Numep: [129 108 100  89 111  96 193 150 116 166  97 116 183]
gezu: [118 145 150 156 138 160  60  98 138  74 162 139  80]
fetof: [ 99 143 116 108 147 123  85  98 157  79 126 158 110]
mok: [145  99 139 132 102 127 165 139 104 154 126 103 153]
Pofa: [154 116 172 184 102 175 113 130  94 131 172  94 101]
rafaf: [ 97 144  82  73 154  85 135 120 161 116  89 162 146]
gud: [143 111 110 103 127  98 200 157 130 182  99 126 188]
daru: [147 124 165 170 123 161 109 124 119 124 159 117 107]
geve: [118 145 150 156 138 160  60  98 138  74 162 142  77]
viku: [126 113 111  96 125  99 173 136 135 148 101 134 172]
shift +1: [132 102]	[133 103]
shift +1: [ 82  73 154  85]	[ 83  74 155  86]
[147 124 165 170 123 161 109 124 119 124 159 117 107]	daru
[ 97 144  82  73 154  85 135 120 161 116  89 162 146]	rafaf

geve: [136 141 135 127 137 128 130 129 132 141 125 131 123 131 127 119 118 125
 116 132 137 128 124 127 130 134 127 128 128 148 124 127 133 122 134 143
 139 135 129 122 119 131 130 121 124 135 132 131 134 128 132 138 129]
mok: [119 133 120 142 128 113 109 153 146 126 121 133 133 122 134 145 131 106
 123 141 145 142 126 122 134 123 142 110 135 111 129 138 130 147 128 114
 148 133 137 135 119 129 132 127 128 141 142 138 132 131 129 144 136]
fetof: [119 133 120 142 128 113 109 153 146 126 121 133 133 122 134 145 131 106
 123 141 145 142 126 122 134 123 142 110 135 111 129 138 130 147 128 114
 148 133 137 135 119 129 132 127 128 136 125 131 132 138 137 128 134]
rafaf: [ 95 109  92 138  70 144 101 127 105 120 149 135 138 176 150 126 153 143
 142  94  98 125 133 131 133 123 146 172 152  86 114 111 134 128  89 126
 109 103 126 129 159 111  83 148 132 105 125 129 117 127 133 103 118]
Pofa: [137 139 135 129 141 127 130 127 135 142 125 126 123 129 122 123 118 118
 118 141 143 128 124 131 125 135 123 124 123 153 129 128 133 122 135 141
 141 138 130 121 111 129 133 124 120 140 135 129 135 133 130 139 132]
viku: [ 95 109  92 138  70 144 119 122 105 120 149 135 138 176 150 126 153 143
 142  94  98 125 133 131 133 123 146 172 125  86 149 111 134 128  89 126
 109 103 126 129 159 111  83 148 109 105 125 129 117 127 133 103 118]
gezu: [112 122 110 132  94 140 113 132 116 129 140 134 133 159 141 122 140 133
 135 109 114 124 128 131 132 127 138 155 140 106 115 112 127 129 105 136
 117 119 125 123 139 122 101 134 126 121 129 127 123 123 133 119 121]
gud: [136 141 135 127 137 128 130 129 132 141 125 131 123 131 127 119 118 125
 116 132 137 128 124 127 130 134 127 128 128 148 124 127 133 122 134 143
 139 135 129 122 119 131 130 121 124 135 120 128 138 121 127 127 143]
[ 95 109  92 138  70 144 101 127 105 120 149 135 138 176 150 126 153 143
 142  94  98 125 133 131 133 123 146 172 152  86 114 111 134 128  89 126
 109 103 126 129 159 111  83 148 132 105 125 129 117 127 133 103 118]	rafaf
shift +1: [129 127 123]	[130 128 124]
[137 139 135 129 141 127 130 127 135 142 125 126 123 129 122 123 118 118
 118 141 143 128 124 131 125 135 123 124 123 153 129 128 133 122 135 141
 141 138 130 121 111 129 133 124 120 140 135 129 135 133 130 139 132]	Pofa

Numep: [129 128 128 127 128 128 129 128 128 128 129]
daru: [148 113 149  59  92  97 138 137 131 110 102]
rafaf: [ 72 107 147  66 129 150 102 115 142 165  95]
[129 128 128 127 128 128 129 128 128 128 129]	Numep
shift +1: [129]	[130]
shift -1: [128 127 128]	[127 126 127]
shift -1: [142]	[141]

duvuz: [139 152 120 142 103 142 132  73 134 131 155 106 176 140 135 178]
rafaf: [124 127 126 122 136 118 129 145 125 127 124 141 109 121 123 109]
gud: [132 130 114 128 119 142 116 118 133 124 125 107 136 125 144 139]
mok: [128 136 128 129 127 122 134 122 127 130 136 135 131 129 123 130]
daru: [132 130 136 128 119 142 116 118 133 124 125 107 136 125 144 139]
shift -1: [118]	[117]
shift +1: [124 125]	[125 126]
shift +1: [106]	[107]
[124 127 126 122 136 118 129 145 125 127 124 141 109 121 123 109]	rafaf
[132 130 114 128 119 142 116 118 133 124 125 107 136 125 144 139]	gud
[128 136 128 129 127 122 134 122 127 130 136 135 131 129 123 130]	mok

rafaf: [122  69 132 172 130  67 134]
geve: [136 175 118 121 106  98 183]
Numep: [136 175 118 121 106 176 113]
gezu: [133 153  94 152 147 162  83]
mok: [130  81 183 130 129  90 147]
[122  69 132 172 130  67 134]	rafaf
[130  81 183 130 129  90 147]	mok
shift +1: [130  67]	[131  68]
shift -1: [118]	[117]

tipug: [108 178 171 147 112 134 145  65 129 110  95  80 174 149 119 162  75 112
 156 171 120 175 140 162  69 176 157 101  72 142  84]
mok: [110 190 184 153 105 140 151  59 133 110  93  76 186 157 123 172  70 114
 166 182 125 189 146 171  63 188 166 102  67 148  80]
gud: [115 131 127 133 121 135 134 116 134 130 114 125 124 133 116 136 121 111
 121 134 120 132 116 117 116 131 119 117 114 134 125]
gezu: [110 190 184 153 116 140 151  59 133 110  93  76 186 157 123 172  70 114
 166 182 125 189 146 171  63 188 166 102  67 148  80]
rafaf: [ 99 117 103 150 105 155 154 133 155 161 108 157 105 146  96 143 153  97
  96 131  97 112 150 175  62 191 170 103  67 146  76]
shift +1: [125 124]	[126 125]
shift +1: [117 116]	[118 117]

gezu: [177 109 107 168 117 117 158 182 119 174 126 169]
Pofa: [ 86 147 146  95 141 141 105  79 144  86 137  85]
Numep: [ 93 118 114 113 137 128 119  91 148 100 157  84]
fetof: [157 124 128 150 109 119 138 168  98 157 105 166]
duvuz: [121 147 150 113 120 133 112 119 109 117  99 128]
viku: [130 105 100 137 138 122 139 127 153 132 158 118]
geve: [177 113 117 167 118 119 157 186 116 177 123 179]
tipug: [114 141 144 113 127 133 115 116 119 115 117 124]
[ 86 147 146  95 141 141 105  79 144  86 137  85]	Pofa
shift +1: [120]	[121]
[157 124 128 150 109 119 138 168  98 157 105 166]	fetof
shift +1: [122 139 127]	[123 140 128]
shift -1: [119  91 148 100]	[118  90 147  99]
[ 93 118 114 113 137 128 119  91 148 100 157  84]	Numep
shift +1: [124 128 150]	[125 129 151]

duvuz: [148 147 176 138 130 129  81 157 160  79 195 135  90 131  83 138 100]
geve: [120 148 116 141 107 129 122 156 131 124 130 136 106 148 154 124 129]
tipug: [100  95 144 118 116 112  98 112 149 130 143 141 141 126 114 115 113]
gud: [115  98 165 112 145 110  92 114 164  97 166 134 145 104 144 104 106]
gezu: [117 144 111 115 122 132 162 112 131 183 114 113 168 122 138 119 140]
rafaf: [157 131 157 133 148 127  81 176 154  69 175 116  88 164 101 129 162]
fetof: [153 145 162 125 145 119 105 156 147  98 180 119 104 103  95 144 130]
Numep: [112 103 114 128 142 123 157 124 113 140 100 128 138 114 162 141 137]
mok: [120 148 116 141 107 129 122 156 131 124 130 136 106 168  99 112 113]
viku: [130 168 117 133 104 131 153 122 113 187 106 113 157 102  98 132 144]
[100  95 144 118 116 112  98 112 149 130 143 141 141 126 114 115 113]	tipug
[120 148 116 141 107 129 122 156 131 124 130 136 106 148 154 124 129]	geve
shift +1: [140 100]	[141 101]
shift -1: [119 105]	[118 104]
[120 148 116 141 107 129 122 156 131 124 130 136 106 168  99 112 113]	mok
[148 147 176 138 130 129  81 157 160  79 195 135  90 131  83 138 100]	duvuz

rafaf: [129 121 135 135 131]
Pofa: [103 133 124 117 122]
gezu: [103 133 129 117 122]
gud: [149 132 125 124 152]
daru: [137 130 137 131 159]
shift -1: [117]	[116]
shift -1: [149]	[148]

viku: [104  79 113 101 182  81 185  98  88  80 184 179  97 102  90  83 178 102
  98  77 139  94 134  97 114 183  96  90]
Pofa: [162 152 159  95 111 160 102 162 161 160 102  91  95  92 100 104  90  92
  93 110 149 162 154 162 158 103 162 161]
fetof: [120 121 119 118 120 118 120 119 119 119 120 120 119 119 120 120 120 119
 119 120 118 119 119 119 119 120 119 119]
Numep: [131 127 131 114 119 130 118 131 131 130 118 116 115 114 116 116 116 116
 114 117 128 131 129 131 130 117 131 131]
mok: [106  79 114 100 182  83 184 100  90  82 184 178  97 101  91  83 177 102
  97  77 140  95 135  99 115 183  98  91]
geve: [122 119 123 124 123 121 126 123 122 121 126 129 126 125 126 122 129 128
 125 122 121 123 121 122 121 124 121 121]
tipug: [124 121 125 119 126 122 126 124 123 123 126 125 120 119 120 119 125 120
 119 119 125 124 126 124 124 126 124 123]
gud: [ 71 101  66 183  91  90 107  76  84  93 107 129 185 184 185 181 130 186
 184 177  58  79  59  76  65 105  77  82]
rafaf: [105  80 113 102 180  83 183  99  90  82 182 177  98 102  92  85 176 103
  99  79 138  95 133  98 114 182  97  91]
daru: [105 115 103 144 105 114 111 107 111 116 111 120 148 146 149 147 121 148
 147 146  96 108  97 107 101 110 107 110]
duvuz: [136 135 134 113 112 137 110 136 136 137 109 107 114 113 117 118 107 113
 114 120 128 136 130 136 133 109 136 136]
[104  79 113 101 182  81 185  98  88  80 184 179  97 102  90  83 178 102
  98  77 139  94 134  97 114 183  96  90]	viku
shift -1: [ 85 176]	[ 84 175]
[136 135 134 113 112 137 110 136 136 137 109 107 114 113 117 118 107 113
 114 120 128 136 130 136 133 109 136 136]	duvuz

mok: [122 121 123 122 119 119 123 125 127 123 126 121 123 121 120 121 124 121
 127 125 123 124 122 124 124 122 123 122 124 123 123 123 128 126]
Numep: [100 178 112 178 117 116 109  93  89 169  93 173 176 106 107 112 175 179
  85  93 170 101 128 174 174 103 176 175 175 177 175 176  82  91]
daru: [ 98 177 111 178 115 113 107  90  86 169  89 175 175 103 105 109 172 178
  82  89 169  99 127 171 171 101 175 175 172 176 174 175  80  89]
gud: [ 95 183 108 184 113 110 104  86  81 175  85 180 182 100 102 107 179 184
  78  84 175  95 126 178 178  98 182 181 179 183 181 182  75  84]
fetof: [101  96 164  93  87  88 165 168 169 111 168 110  95  96  96  91  86  91
 169 168 111 168 156  91  83  99  98 105  95  94  99  94 169 169]
duvuz: [109 101 150  98  98  98 151 153 155 112 152 112  99 106 105 101  92  97
 155 152 111 154 144  96  91 107 101 107  98  99 103  99 155 155]
viku: [140 114 109 116 138 138 110 114 116 109 115 110 115 139 139 140 118 116
 117 115 109 112 107 116 120 140 114 111 114 115 113 115 118 115]
[ 95 183 108 184 113 110 104  86  81 175  85 180 182 100 102 107 179 184
  78  84 175  95 126 178 178  98 182 181 179 183 181 182  75  84]	gud
[109 101 150  98  98  98 151 153 155 112 152 112  99 106 105 101  92  97
 155 152 111 154 144  96  91 107 101 107  98  99 103  99 155 155]	duvuz
[122 121 123 122 119 119 123 125 127 123 126 121 123 121 120 121 124 121
 127 125 123 124 122 124 124 122 123 122 124 123 123 123 128 126]	mok

Pofa: [105 104  69 103 115]
geve: [139 113 109 154 145]
gud: [119 135 175 142 136]
rafaf: [136 124 137 122 131]
daru: [135 115 121 108 134]
Numep: [136 112 158 123 135]
mok: [114 141 135 156 145]
shift +1: [119 135 175 142]	[120 136 176 143]
[135 115 121 108 134]	daru

viku: [140 103 152 128 129 134 125 117 116 116 120 146 140 143 135 120 137 129
 125 133 135 124]
Pofa: [144 120 181 126 133 149 114 112 119 140 125 147 147 142 118 107 131 127
 130 129 131 130]
mok: [121 110 140 121 138 127 122 110 121 122 127 144 145 138 131 113 125 122
 119 131 151 119]
rafaf: [135  86 110 128 129 138 123 108 108 163 116 159 148 154 140 114 144 129
 122 137 140 121]
fetof: [135 127 111 128 129 130 126 126 127 109 128 130 131 129 127 125 128 127
 128 128 129 128]
tipug: [119  92 121 121 138 125 123 104 114 117 123 154 151 146 139 111 132 122
 115 135 159 114]
gezu: [134  81 128 122 139 126 123 100 109 114 120 161 155 151 144 109 135 122
 113 137 162 112]
gud: [134 101 128 122 139 126 123 100 109 114 120 161 155 151 144 105 135 122
 113 137 162 112]
daru: [140 103 152 128 134 134 125 117 116 116 120 146 140 143 135 120 137 129
 125 133 135 124]
duvuz: [124  94 130 127 131 132 125 111 113 127 119 152 144 147 139 117 139 128
 121 135 142 120]
Numep: [126 115 121 126 136 162 104 101 112 130 123 160 160 152 111  93 133 126
 131 129 134 132]
[121 110 140 121 138 127 122 110 121 122 127 144 145 138 131 113 125 122
 119 131 151 119]	mok
shift -1: [109 135]	[108 134]
[140 103 152 128 134 134 125 117 116 116 120 146 140 143 135 120 137 129
 125 133 135 124]	daru
[126 115 121 126 136 162 104 101 112 130 123 160 160 152 111  93 133 126
 131 129 134 132]	Numep
shift -1: [128]	[127]
[134 101 128 122 139 126 123 100 109 114 120 161 155 151 144 105 135 122
 113 137 162 112]	gud

rafaf: [133 130 101 143]
viku: [161  86  74 135]
gezu: [112 145 171 111]
daru: [ 96 157 146 123]
Pofa: [111 153 144 134]
geve: [140 117 149 115]
duvuz: [111 153 144 125]
gud: [142 113  83 141]
Numep: [140 117 149 118]
tipug: [ 91 173 186 119]
fetof: [ 90 154 133 123]
[111 153 144 125]	duvuz
[ 96 157 146 123]	daru
[112 145 171 111]	gezu
shift +1: [113]	[114]
shift +1: [144]	[145]

tipug: [134 136 130 132 119 126 148 129 132 129 131 118 134 131 131 130 123 127
 136 147 126 112 128 131 122 121 113 127 120 128 128 129 122 125 135 131]
gud: [113 138 130 136 130 128 148 131 136 140 130 127 124 143 124 129 127 123
 135 126 127 126 143 130 136 123 120 122 132 123 128 140 122 130 122 140]
Numep: [126 128 128 129 132 124 148 118 134 137 138 124 134 132 118 130 128 116
 136 144 127 131 132 138 131 118 117 122 134 122 129 137 129 132 140 119]
viku: [132 127 132 134 129 122 148 137 136 124 122 130 133 140 124 129 127 140
 123 123 138 127 122 122 124 122 123 133 135  75 119 124 124 133 127 150]
Pofa: [139 130 135 124 126 132 148 123 124 116 128 117 135 128 128 132 122 135
 124 133 128 130 114 128 121 121 120 135 123 123 123 116 126 130 146 137]
shift +1: [132 129 131 118]	[133 130 132 119]
shift -1: [132 134 129]	[131 133 128]
[126 128 128 129 132 124 148 118 134 137 138 124 134 132 118 130 128 116
 136 144 127 131 132 138 131 118 117 122 134 122 129 137 129 132 140 119]	Numep

gud: [199 113 127 201 130 100 183]
viku: [ 70 137 137  74 123 159  85]
gezu: [ 86 122 146  87 120 164 115]
shift +1: [120 164]	[121 165]
shift -1: [74]	[73]
[199 113 127 201 130 100 183]	gud
[ 70 137 137  74 123 159  85]	viku
shift +1: [137  74]	[138  75]
[ 86 122 146  87 120 164 115]	gezu

gezu: [155  66 120 153 164 105]
Numep: [120 153 174  97  76 170]
duvuz: [172  98 130 144 159 126]
viku: [100 138 134 121 137 153]
[155  66 120 153 164 105]	gezu
shift -1: [159]	[158]

tipug: [156 166 141 134 139 133 156 138 153 182 163 152 141 163 174 143 135 143
 153 154 145 174 183 143 144 158 143 147 159 141 147]
rafaf: [133 143 129 128 134 129 140 138 148 154 147 159 133 132 165 144 142 141
 134 148 134 162 195 144 132 145 130 144 131 131 130]
gezu: [148 153 134 131 144 132 146 139 150 162 148 143 135 152 147 139 133 143
 140 139 141 158 170 139 138 143 136 140 155 136 141]
viku: [143 152 137 133 139 130 141 136 153 160 146 147 134 144 141 138 132 138
 148 136 139 152 169 138 135 138 136 142 157 133 143]
daru: [145 151 135 131 134 131 142 133 148 160 147 142 135 144 154 138 132 136
 143 142 137 154 162 138 138 144 136 140 150 135 138]
gud: [153 153 133 129 133 131 136 133 167 170 133 136 136 141 146 143 131 136
 137 134 133 147 170 143 144 135 135 141 164 135 133]
geve: [151 153 137 132 137 131 151 134 150 168 142 144 137 161 150 139 132 138
 144 141 137 153 172 139 140 140 139 142 153 136 144]
mok: [157 159 132 129 144 132 135 141 179 176 140 142 136 139 146 148 134 146
 136 132 138 158 189 148 145 138 134 144 176 136 133]
Pofa: [131 141 132 130 131 128 133 131 138 141 144 141 131 129 145 134 132 131
 139 139 134 147 150 134 130 140 131 135 137 130 133]
shift +1: [141 158 170]	[142 159 171]
[156 166 141 134 139 133 156 138 153 182 163 152 141 163 174 143 135 143
 153 154 145 174 183 143 144 158 143 147 159 141 147]	tipug

